Below are the code and all the weights of a small trained network. Each question names an input and a class and asks about switching units off, where a switched-off unit gives its printed mean instead of its output.

import numpy as np


def w(rows, s, z=0):
    codes = np.array(rows[::2]) - 128.0
    scale = np.full(codes.shape[1], s)
    scale[-1] = z or s
    return codes * scale


def f(y):
    return np.maximum(y, 0)


def log_softmax(a):
    a = a - a.max(-1, keepdims=True)
    return a - np.log(np.exp(a).sum(-1, keepdims=True))


def net(x, mask):
    res = np.array(x, float).reshape(1, 3) / 4 @ E
    y = f(res @ A[0][:, :-1].T + A[0][:, -1])
    res = res + np.where(mask, y, B[0][:, -1]) @ B[0][:, :-1]
    return log_softmax(res[-1] @ U[:, :-1].T + U[:, -1])


A, B = {}, {}
E = w([
[210,33,255],'x0',
[29,165,195],'x1',
[46,14,75],'x2',
],0.0093)
A[0] = w([
[113,110,183,99],'neuron 0',
[128,131,71,125],'neuron 1',
[110,176,112,88],'neuron 2',
[73,141,61,95],'neuron 3',
[186,121,78,254],'neuron 4',
[149,106,118,193],'neuron 5',
[79,126,161,250],'neuron 6',
[184,108,195,133],'neuron 7',
[205,121,26,174],'neuron 8',
[214,240,147,79],'neuron 9',
[84,76,109,86],'neuron 10',
[140,40,88,126],'neuron 11',
[161,255,221,138],'neuron 12',
[201,195,102,158],'neuron 13',
[67,182,128,116],'neuron 14',
[198,33,202,73],'neuron 15',
[187,194,184,87],'neuron 16',
[102,145,169,201],'neuron 17',
[88,64,104,184],'neuron 18',
[191,127,209,130],'neuron 19',
[96,107,235,104],'neuron 20',
[145,103,199,175],'neuron 21',
[104,101,125,203],'neuron 22',
[180,212,127,60],'neuron 23',
[133,113,184,90],'neuron 24',
[135,182,170,98],'neuron 25',
[105,167,117,114],'neuron 26',
[123,135,155,101],'neuron 27',
[137,120,223,80],'neuron 28',
[209,144,94,132],'neuron 29',
[139,31,165,112],'neuron 30',
[169,211,37,88],'neuron 31',
[79,64,105,176],'neuron 32',
[180,98,70,151],'neuron 33',
[161,173,163,84],'neuron 34',
[136,154,80,90],'neuron 35',
[37,172,96,101],'neuron 36',
[164,110,96,202],'neuron 37',
[142,233,51,89],'neuron 38',
[132,32,51,74],'neuron 39',
[53,159,201,106],'neuron 40',
[94,162,82,68],'neuron 41',
[43,163,97,120],'neuron 42',
[74,99,146,141],'neuron 43',
[136,87,161,192],'neuron 44',
[147,110,171,76],'neuron 45',
[61,62,128,71],'neuron 46',
],0.014,0.0072)
B[0] = w([
[146,93,88,163],'neuron 0',
[140,122,104,168],'neuron 1',
[124,117,97,158],'neuron 2',
[130,116,100,193],'neuron 3',
[167,200,134,217],'neuron 4',
[133,145,127,174],'neuron 5',
[154,180,123,200],'neuron 6',
[132,131,89,212],'neuron 7',
[156,149,106,220],'neuron 8',
[66,110,132,212],'neuron 9',
[84,116,138,171],'neuron 10',
[100,140,122,200],'neuron 11',
[78,134,127,235],'neuron 12',
[92,132,141,200],'neuron 13',
[157,112,86,181],'neuron 14',
[135,113,99,249],'neuron 15',
[95,127,125,193],'neuron 16',
[142,162,120,178],'neuron 17',
[92,142,135,204],'neuron 18',
[130,133,92,217],'neuron 19',
[139,110,102,198],'neuron 20',
[130,142,105,209],'neuron 21',
[106,165,124,178],'neuron 22',
[91,107,124,176],'neuron 23',
[148,119,106,166],'neuron 24',
[108,120,145,164],'neuron 25',
[141,119,104,159],'neuron 26',
[127,131,124,139],'neuron 27',
[129,100,120,190],'neuron 28',
[102,152,129,185],'neuron 29',
[146,125,95,214],'neuron 30',
[126,116,91,206],'neuron 31',
[87,145,130,204],'neuron 32',
[130,149,120,190],'neuron 33',
[98,123,130,164],'neuron 34',
[136,109,109,159],'neuron 35',
[147,108,108,203],'neuron 36',
[139,158,128,186],'neuron 37',
[146,112,100,213],'neuron 38',
[58,123,126,201],'neuron 39',
[160,249,103,187],'neuron 40',
[133,102,114,170],'neuron 41',
[146,115,116,200],'neuron 42',
[94,137,136,171],'neuron 43',
[134,135,106,195],'neuron 44',
[130,97,77,162],'neuron 45',
[81,116,118,182],'neuron 46',
],0.016,0.014)
U = w([
[150,35,72,169],'0',
[2,119,176,97],'1',
[147,238,140,196],'2',
[160,243,183,253],'3',
[170,40,168,60],'4',
[192,89,195,63],'5',
[125,44,251,89],'6',
[235,134,229,76],'7',
],0.0087,0.0048)

Each question gives the input, the list of numbers given to net, and the class t.
The units are the neurons (one row each of A and B). Each row of codes is followed by its name. A weight is (code - 128) times the scale printed after its matrix; where a second scale follows, it is the last column's (A, B and U).
mask holds one flag per neuron, in row order. A switched-off neuron (its flag False) gives its mean, the last column of its row in B, instead of its output. The means were averaged over made-up inputs and are rounded, as every weight is.
A unit's drop is (log p(t) with every unit on - log p(t) with that unit switched off) / (log p(t) with every unit on - log p(t) with every unit switched off).
The circuit of an input: a set's keep is (log p(t) with only the set's units on - log p(t) with every unit switched off) / (log p(t) with every unit on - log p(t) with every unit switched off). Starting from the 12 units with the biggest drops (on a tie, the unit counted first), units are removed one at a time, each time the one whose removal leaves the highest keep (on an exact tie, the one counted first), for as long as the keep stays at least 0.8.
circuit, biggest first: the units of the circuit, biggest drop first
unit that matters most: the unit with the biggest drop
k most important neurons: the k neurons with the biggest drops, biggest first
drop of u: that unit's drop, to one decimal
input [3,-4,-4], class 1: circuit, biggest first => neuron 9; neuron 13
input [-6,6,4], class 0: unit that matters most => neuron 36
input [0,-8,7], class 2: 4 most important neurons => neuron 4; neuron 8; neuron 9; neuron 12
input [-6,8,6], class 2: 2 most important neurons => neuron 40; neuron 6
input [-6,3,-7], class 1: 3 most important neurons => neuron 12; neuron 9; neuron 13
input [5,2,-6], class 1: 2 most important neurons => neuron 12; neuron 9
input [-5,4,5], class 0: 2 most important neurons => neuron 36; neuron 14
input [-6,-7,4], class 2: 2 most important neurons => neuron 4; neuron 8
input [3,-7,-7], class 1: circuit, biggest first => neuron 9; neuron 13
input [-4,-5,4], class 2: 3 most important neurons => neuron 4; neuron 8; neuron 9
input [-6,7,-7], class 1: 2 most important neurons => neuron 12; neuron 9
input [1,5,4], class 2: drop of neuron 40 => 0.5
input [5,8,2], class 2: drop of neuron 40 => 1.7
input [-8,8,3], class 0: circuit, biggest first => neuron 36
input [5,-7,1], class 2: drop of neuron 4 => 0.2
